Below are the code and all the weights of a small trained network. Each question names an input and a class and asks about switching units off, where a switched-off unit gives its printed mean instead of its output.

import numpy as np


def w(rows, s, z=0):
    codes = np.array(rows[::2]) - 128.0
    scale = np.full(codes.shape[1], s)
    scale[-1] = z or s
    return codes * scale


def norm(h):
    return h / np.sqrt((h * h).mean(-1, keepdims=True) + 1e-5)


def f(y):
    return np.maximum(y, 0)


def log_softmax(a):
    a = a - a.max(-1, keepdims=True)
    return a - np.log(np.exp(a).sum(-1, keepdims=True))


def net(x, mask):
    res = np.array(x, float).reshape(1, 8) / 4 @ E
    u = 0
    for l in range(2):
        y = f(norm(res) @ A[l][:, :-1].T + A[l][:, -1])
        res = res + np.where(mask[u : u + 13], y, B[l][:, -1]) @ B[l][:, :-1]
        u += 13
    return log_softmax(norm(res)[-1] @ U[:, :-1].T + U[:, -1])


A, B = {}, {}
E = w([
[177,113,124,127,254,211,111,145,161,166,123,108],'x0',
[43,163,183,143,132,87,135,177,149,210,124,142],'x1',
[125,148,117,131,61,176,122,69,40,117,135,137],'x2',
[163,114,134,111,145,221,132,165,196,82,138,155],'x3',
[127,113,102,19,191,48,64,139,203,92,100,102],'x4',
[186,105,139,162,83,123,134,178,158,54,57,150],'x5',
[190,125,36,189,147,157,154,130,131,132,191,163],'x6',
[64,151,154,49,200,129,63,227,92,92,136,97],'x7',
],0.0074)
A[0] = w([
[138,120,144,84,212,147,116,118,223,120,105,125,177],'0.n0',
[94,133,62,53,133,32,105,65,121,126,178,110,91],'0.n1',
[142,122,146,117,186,144,108,143,108,107,137,113,22],'0.n2',
[47,118,239,86,156,132,113,149,128,165,69,112,124],'0.n3',
[145,121,143,73,225,140,126,159,231,107,133,96,80],'0.n4',
[129,112,113,135,190,185,160,99,63,147,179,122,6],'0.n5',
[131,170,95,123,141,178,127,178,132,117,168,125,18],'0.n6',
[88,140,126,76,131,110,87,95,155,154,128,153,74],'0.n7',
[91,128,96,144,132,159,160,128,142,168,170,101,112],'0.n8',
[82,108,102,73,153,62,122,110,101,115,178,122,79],'0.n9',
[141,132,148,103,92,89,133,166,192,81,63,127,43],'0.n10',
[254,93,116,103,101,131,133,14,130,62,119,118,79],'0.n11',
[169,95,101,159,82,128,142,76,126,149,160,136,91],'0.n12',
],0.0099,0.0024)
B[0] = w([
[159,63,210,106,165,113,144,113,167,184,159,114,235],'0.n0',
[56,169,86,94,41,89,128,148,106,127,107,85,227],'0.n1',
[89,79,128,88,88,139,131,3,130,137,118,136,170],'0.n2',
[69,190,115,147,123,54,166,124,90,136,110,61,249],'0.n3',
[172,78,142,127,188,172,128,111,175,135,74,200,242],'0.n4',
[112,141,76,116,80,113,104,189,153,63,175,151,205],'0.n5',
[154,92,113,96,146,164,123,91,101,87,68,145,168],'0.n6',
[102,177,148,175,137,127,172,174,135,136,99,144,177],'0.n7',
[155,130,218,101,114,146,88,47,104,148,162,162,174],'0.n8',
[71,184,127,107,137,102,125,148,103,121,146,121,199],'0.n9',
[136,114,105,133,86,96,83,122,149,87,102,185,193],'0.n10',
[126,49,99,155,97,215,186,162,92,120,147,99,254],'0.n11',
[118,152,181,157,137,139,147,99,137,160,77,79,209],'0.n12',
],0.011,0.0083)
A[1] = w([
[135,146,158,144,139,132,156,168,159,73,145,92,93],'1.n0',
[118,168,147,148,218,169,169,113,105,203,153,123,152],'1.n1',
[125,229,113,99,64,50,65,139,139,102,133,111,149],'1.n2',
[213,77,123,97,183,147,79,147,186,115,144,168,95],'1.n3',
[147,144,136,137,141,225,84,145,62,101,208,165,112],'1.n4',
[82,96,97,61,183,174,115,197,137,113,137,98,151],'1.n5',
[122,108,87,145,155,84,121,144,137,166,99,124,121],'1.n6',
[164,152,140,189,40,97,153,99,177,171,162,135,153],'1.n7',
[139,197,71,181,111,129,105,62,66,150,151,158,2],'1.n8',
[107,194,88,148,191,247,116,153,69,152,181,77,103],'1.n9',
[147,104,127,94,169,193,99,141,155,122,143,168,37],'1.n10',
[143,152,202,171,127,94,120,185,147,66,95,110,138],'1.n11',
[133,105,48,137,148,148,144,152,122,104,120,107,66],'1.n12',
],0.013,0.0031)
B[1] = w([
[170,130,89,111,144,78,74,68,79,149,87,130,142],'1.n0',
[148,216,171,120,144,135,107,62,109,168,196,117,196],'1.n1',
[104,113,74,109,195,103,132,212,102,114,76,172,254],'1.n2',
[128,11,170,129,136,104,64,167,163,97,187,162,211],'1.n3',
[143,62,73,132,49,147,194,144,132,141,66,71,222],'1.n4',
[213,182,184,211,127,116,125,70,83,170,172,144,192],'1.n5',
[166,144,123,105,106,197,102,116,22,87,218,173,164],'1.n6',
[171,153,143,107,99,228,179,69,89,142,121,77,218],'1.n7',
[211,119,143,88,226,125,116,114,242,154,138,134,185],'1.n8',
[111,89,100,103,83,99,155,170,134,86,47,167,212],'1.n9',
[189,130,144,137,130,92,39,160,180,63,126,149,191],'1.n10',
[88,106,28,76,103,111,125,174,130,114,147,115,184],'1.n11',
[148,210,127,70,96,164,150,92,156,158,101,160,174],'1.n12',
],0.011,0.0096)
U = w([
[34,188,64,69,147,26,130,211,55,107,59,162,183],'0',
[89,181,78,255,128,119,93,140,168,97,176,121,1],'1',
[207,7,165,113,160,121,52,159,197,74,124,219,123],'2',
[145,221,224,127,188,143,151,39,114,217,151,115,149],'3',
[180,126,61,117,16,207,218,117,78,111,47,110,159],'4',
],0.009,0.0043)

Each question gives the input, the list of numbers given to net, and the class t.
The units are the neurons (one row each of A and B). Each row of codes is followed by its name. A weight is (code - 128) times the scale printed after its matrix; where a second scale follows, it is the last column's (A, B and U).
mask holds one flag per neuron, layer by layer. A switched-off neuron (its flag False) gives its mean, the last column of its row in B, instead of its output. The means were averaged over made-up inputs and are rounded, as every weight is.
A unit's drop is (log p(t) with every unit on - log p(t) with that unit switched off) / (log p(t) with every unit on - log p(t) with every unit switched off).
The circuit of an input: a set's keep is (log p(t) with only the set's units on - log p(t) with every unit switched off) / (log p(t) with every unit on - log p(t) with every unit switched off). Starting from the 12 units with the biggest drops (on a tie, the unit counted first), units are removed one at a time, each time the one whose removal leaves the highest keep (on an exact tie, the one counted first), for as long as the keep stays at least 0.8.
units of the circuit, in order: the units of the circuit, biggest drop first
most important unit: the unit with the biggest drop
k most important neurons: the k neurons with the biggest drops, biggest first
top k neurons in layer l: the k neurons of layer l with the biggest drops, biggest first
input [2,5,-5,-6,-3,0,3,4], class 3: units of the circuit, in order => (1.n1)
input [-2,6,4,-2,-4,-4,6,-1], class 3: 4 most important neurons => (0.n11, 1.n8, 0.n12, 1.n1)
input [-6,-4,5,-2,0,2,0,3], class 0: 3 most important neurons => (0.n4, 0.n1, 1.n7)
input [-2,2,0,5,-2,6,6,1], class 2: 4 most important neurons => (0.n3, 0.n1, 0.n6, 1.n3)
input [-5,8,-4,-4,-5,-5,-6,-5], class 3: 2 most important neurons => (0.n5, 1.n7)
input [-6,-5,-5,-4,-7,-8,5,2], class 0: units of the circuit, in order => (0.n11, 0.n4)
input [-2,-7,7,-1,1,-8,5,4], class 0: 2 most important neurons => (0.n1, 1.n2)
input [4,-8,8,7,6,-8,-7,6], class 3: top 2 neurons in layer 1 => (1.n5, 1.n2)
input [-8,6,2,-1,0,-5,-4,-7], class 0: top 2 neurons in layer 0 => (0.n11, 0.n1)
input [-2,-6,8,-3,7,-7,5,-2], class 0: 2 most important neurons => (0.n1, 0.n9)
input [0,5,6,5,-2,-5,4,-8], class 3: top 2 neurons in layer 0 => (0.n12, 0.n8)
input [0,-3,-8,-6,4,-1,4,8], class 3: 3 most important neurons => (0.n4, 1.n5, 0.n0)
input [-5,3,5,-3,8,-4,5,-6], class 0: 3 most important neurons => (0.n1, 1.n2, 0.n9)
input [-2,-4,0,-3,-8,-8,-2,5], class 0: most important unit => 0.n11
input [-4,5,8,3,4,3,-3,-4], class 0: top 3 neurons in layer 0 => (0.n0, 0.n4, 0.n10)
input [5,-1,-2,-5,7,-8,1,8], class 3: 2 most important neurons => (0.n4, 0.n0)
input [2,-6,-2,0,5,-6,-6,5], class 3: 2 most important neurons => (0.n0, 0.n4)
input [7,-2,6,4,-6,-2,7,8], class 2: top 3 neurons in layer 0 => (0.n3, 0.n1, 0.n11)
input [6,-2,-5,-7,2,0,-6,3], class 3: top 2 neurons in layer 0 => (0.n0, 0.n4)
input [4,-3,1,4,8,-6,-5,4], class 3: most important unit => 0.n3
